Here is a tiny trained network, its code and every weight. The questions are about switching its units off for an input and a class, where a switched-off unit gives its printed mean instead of its output.

import numpy as np


def w(rows, s, z=0):
    codes = np.array(rows[::2]) - 128.0
    scale = np.full(codes.shape[1], s)
    scale[-1] = z or s
    return codes * scale


def norm(h):
    return h / np.sqrt((h * h).mean(-1, keepdims=True) + 1e-5)


def f(y):
    return y / 2 * (1 + np.tanh(0.7978845608 * (y + 0.044715 * y**3)))


def log_softmax(a):
    a = a - a.max(-1, keepdims=True)
    return a - np.log(np.exp(a).sum(-1, keepdims=True))


def net(x, mask):
    res = np.array(x, float).reshape(1, 5) / 4 @ E
    u = 0
    for l in range(2):
        y = f(norm(res) @ A[l][:, :-1].T + A[l][:, -1])
        res = res + np.where(mask[u : u + 9], y, B[l][:, -1]) @ B[l][:, :-1]
        u += 9
    return log_softmax(norm(res)[-1] @ U[:, :-1].T + U[:, -1])


A, B = {}, {}
E = w([
[115,163,100,183,254,88],'x0',
[95,96,208,99,137,100],'x1',
[249,164,234,139,190,120],'x2',
[133,178,168,243,28,133],'x3',
[206,90,63,14,150,30],'x4',
],0.0058)
A[0] = w([
[226,146,114,87,144,121,121],'L0N0',
[113,103,143,111,82,103,215],'L0N1',
[167,122,184,102,126,141,144],'L0N2',
[245,118,195,103,79,157,184],'L0N3',
[169,118,158,108,75,224,161],'L0N4',
[116,126,110,137,151,156,1],'L0N5',
[142,183,112,143,143,168,197],'L0N6',
[106,111,167,117,163,104,162],'L0N7',
[198,117,184,156,44,89,220],'L0N8',
],0.011,0.0012)
B[0] = w([
[103,124,175,98,100,158,232],'L0N0',
[158,149,102,140,137,224,163],'L0N1',
[139,123,120,75,126,130,179],'L0N2',
[198,255,169,38,130,104,255],'L0N3',
[73,140,117,104,212,81,210],'L0N4',
[136,114,133,93,106,128,129],'L0N5',
[149,8,131,124,162,149,176],'L0N6',
[124,169,45,132,59,124,172],'L0N7',
[184,206,231,78,159,136,243],'L0N8',
],0.0094,0.0048)
A[1] = w([
[115,131,39,88,170,39,137],'L1N0',
[1,174,193,156,105,216,233],'L1N1',
[45,172,166,80,45,99,255],'L1N2',
[126,229,93,123,168,114,220],'L1N3',
[87,116,91,175,92,75,160],'L1N4',
[114,89,102,148,193,173,82],'L1N5',
[130,183,178,230,168,111,63],'L1N6',
[152,158,179,139,204,27,83],'L1N7',
[153,153,73,78,108,148,178],'L1N8',
],0.0094,0.002)
B[1] = w([
[71,32,190,105,132,237,206],'L1N0',
[41,145,101,90,44,25,255],'L1N1',
[158,180,63,176,166,95,211],'L1N2',
[173,35,120,66,152,165,212],'L1N3',
[140,168,133,77,158,139,156],'L1N4',
[204,187,123,117,105,160,164],'L1N5',
[198,2,170,156,143,85,194],'L1N6',
[44,136,43,90,111,195,206],'L1N7',
[118,107,157,173,206,151,181],'L1N8',
],0.0093,0.0064)
U = w([
[143,145,143,195,114,146,1],'0',
[123,70,192,208,72,20,100],'1',
[77,18,107,77,182,232,190],'2',
[30,192,68,130,44,67,168],'3',
[226,220,218,30,174,119,194],'4',
[246,64,111,254,151,161,89],'5',
],0.0081,0.0047)

Each question gives the input, the list of numbers given to net, and the class t.
The units are the neurons (one row each of A and B). Each row of codes is followed by its name. A weight is (code - 128) times the scale printed after its matrix; where a second scale follows, it is the last column's (A, B and U).
mask holds one flag per neuron, layer by layer. A switched-off neuron (its flag False) gives its mean, the last column of its row in B, instead of its output. The means were averaged over made-up inputs and are rounded, as every weight is.
A unit's drop is (log p(t) with every unit on - log p(t) with that unit switched off) / (log p(t) with every unit on - log p(t) with every unit switched off).
The circuit of an input: a set's keep is (log p(t) with only the set's units on - log p(t) with every unit switched off) / (log p(t) with every unit on - log p(t) with every unit switched off). Starting from the 12 units with the biggest drops (on a tie, the unit counted first), units are removed one at a time, each time the one whose removal leaves the highest keep (on an exact tie, the one counted first), for as long as the keep stays at least 0.8.
units of the circuit, in order: the units of the circuit, biggest drop first
top k neurons: the k neurons with the biggest drops, biggest first
k most important neurons of layer l: the k neurons of layer l with the biggest drops, biggest first
input [4,5,7,-7,-8], class 2: units of the circuit, in order -> (L1N7; L0N8)
input [-3,-4,-3,7,3], class 4: units of the circuit, in order -> (L0N8)
input [3,2,-2,2,-8], class 1: top 2 neurons -> (L1N6; L1N7)
input [2,-7,-2,1,-4], class 5: units of the circuit, in order -> (L0N6; L1N7; L1N0)
input [6,4,3,4,0], class 5: units of the circuit, in order -> (L1N6; L0N3)
input [3,-2,-1,6,-4], class 1: units of the circuit, in order -> (L1N6; L1N1)
input [7,3,-1,6,-7], class 1: units of the circuit, in order -> (L1N6; L1N1)
input [2,1,-7,3,4], class 2: top 2 neurons -> (L0N0; L1N0)
input [8,8,-3,-3,-4], class 3: 3 most important neurons of layer 0 -> (L0N3; L0N4; L0N2)
input [7,-7,0,-7,-7], class 5: top 2 neurons -> (L0N4; L1N5)
input [7,-5,-2,5,1], class 5: top 3 neurons -> (L0N3; L0N4; L0N6)
input [5,7,5,-3,-4], class 2: top 2 neurons -> (L1N7; L0N0)
input [6,1,5,-2,-3], class 5: top 3 neurons -> (L0N3; L0N4; L0N8)
input [-6,7,-2,0,-4], class 3: units of the circuit, in order -> (L1N1)
input [3,-8,0,-4,-8], class 5: 3 most important neurons of layer 1 -> (L1N5; L1N7; L1N0)
input [-8,-8,2,8,-7], class 4: top 3 neurons -> (L0N8; L0N3; L0N4)
input [-1,-7,0,-3,5], class 2: top 2 neurons -> (L0N8; L0N3)
input [5,-8,-4,1,-4], class 5: 4 most important neurons of layer 1 -> (L1N7; L1N5; L1N1; L1N0)
input [7,-3,7,-6,-5], class 5: 3 most important neurons of layer 0 -> (L0N3; L0N4; L0N8)
input [7,6,6,3,-8], class 1: top 2 neurons -> (L1N6; L1N1)
input [2,2,8,-4,-5], class 2: top 3 neurons -> (L1N7; L0N8; L1N3)
input [6,1,4,3,6], class 2: units of the circuit, in order -> (L1N7)
input [5,0,7,-5,8], class 2: top 3 neurons -> (L0N8; L1N7; L1N0)
input [3,4,1,1,-6], class 1: 2 most important neurons of layer 1 -> (L1N6; L1N7)
